Below is a small trained network, with its code and all its weights. Each question gives an input and a class and asks what happens when units are switched off, that is, made to give their printed mean instead of their output.

import numpy as np


def w(rows, s, z=0):
    codes = np.array(rows[::2]) - 128.0
    scale = np.full(codes.shape[1], s)
    scale[-1] = z or s
    return codes * scale


def f(y):
    return np.maximum(y, 0)


def log_softmax(a):
    a = a - a.max(-1, keepdims=True)
    return a - np.log(np.exp(a).sum(-1, keepdims=True))


def net(x, mask):
    res = np.array(x, float).reshape(1, 7) / 4 @ E
    y = f(res @ A[0][:, :-1].T + A[0][:, -1])
    res = res + np.where(mask, y, B[0][:, -1]) @ B[0][:, :-1]
    return log_softmax(res[-1] @ U[:, :-1].T + U[:, -1])


A, B = {}, {}
E = w([
[124,130,126],'x0',
[3,162,216],'x1',
[135,123,132],'x2',
[88,227,28],'x3',
[240,243,208],'x4',
[125,128,129],'x5',
[127,132,124],'x6',
],0.0064)
A[0] = w([
[57,48,71,25],'n0',
[235,78,30,4],'n1',
[68,195,51,126],'n2',
[72,54,77,76],'n3',
[62,46,76,88],'n4',
[26,174,155,105],'n5',
[85,202,62,9],'n6',
[69,53,80,90],'n7',
[73,212,69,101],'n8',
[236,118,42,180],'n9',
[193,84,52,183],'n10',
[61,50,68,67],'n11',
[138,5,253,198],'n12',
],0.0061,0.0031)
B[0] = w([
[186,193,184,193],'n0',
[41,92,219,186],'n1',
[160,72,72,195],'n2',
[187,195,181,195],'n3',
[177,183,175,208],'n4',
[70,69,164,188],'n5',
[169,81,78,159],'n6',
[184,192,180,200],'n7',
[168,69,73,184],'n8',
[55,109,200,224],'n9',
[65,101,168,208],'n10',
[176,180,170,203],'n11',
[165,69,3,253],'n12',
],0.0081,0.0055)
U = w([
[231,229,197,24],'0',
[116,121,111,255],'1',
[112,123,111,223],'2',
[1,93,190,42],'3',
[183,79,12,72],'4',
],0.012,0.0053)

Each question gives the input, the list of numbers given to net, and the class t.
The units are the neurons (one row each of A and B). Each row of codes is followed by its name. A weight is (code - 128) times the scale printed after its matrix; where a second scale follows, it is the last column's (A, B and U).
mask holds one flag per neuron, in row order. A switched-off neuron (its flag False) gives its mean, the last column of its row in B, instead of its output. The means were averaged over made-up inputs and are rounded, as every weight is.
A unit's drop is (log p(t) with every unit on - log p(t) with that unit switched off) / (log p(t) with every unit on - log p(t) with every unit switched off).
The circuit of an input: a set's keep is (log p(t) with only the set's units on - log p(t) with every unit switched off) / (log p(t) with every unit on - log p(t) with every unit switched off). Starting from the 12 units with the biggest drops (on a tie, the unit counted first), units are removed one at a time, each time the one whose removal leaves the highest keep (on an exact tie, the one counted first), for as long as the keep stays at least 0.8.
units of the circuit, in order: the units of the circuit, biggest drop first
unit that matters most: the unit with the biggest drop
k most important neurons: the k neurons with the biggest drops, biggest first
drop of u: that unit's drop, to one decimal
input [-8,7,-6,-7,-5,1,1], class 2: units of the circuit, in order : [n12 n9]
input [-6,-8,6,1,-4,-7,6], class 3: units of the circuit, in order : [n1 n9]
input [-1,-5,-3,5,4,-2,-7], class 3: unit that matters most : n9
input [-6,-7,2,6,-4,-6,1], class 3: units of the circuit, in order : [n1 n9]
input [-4,-8,-3,-5,-1,3,5], class 3: units of the circuit, in order : [n1 n9]
input [-3,-8,-3,5,-3,6,2], class 3: 4 most important neurons : [n1 n9 n10 n12]
input [-5,5,-4,-6,1,-3,7], class 4: units of the circuit, in order : [n12 n9]
input [0,4,-8,7,1,6,4], class 4: units of the circuit, in order : [n8 n2 n6]
input [1,-3,5,8,5,0,-6], class 4: 3 most important neurons : [n8 n2 n6]
input [0,7,6,-4,4,-8,-3], class 1: 2 most important neurons : [n12 n9]
input [3,-8,3,0,-7,2,-4], class 3: 3 most important neurons : [n1 n10 n9]
input [-3,0,8,-1,-4,0,-3], class 0: drop of n5 : 0.1
input [-5,-7,7,2,5,4,4], class 3: drop of n9 : 0.2
input [-8,7,0,-8,-3,-4,-5], class 2: units of the circuit, in order : [n12]
input [-4,2,0,-7,5,-3,-8], class 4: drop of n12 : 0.5
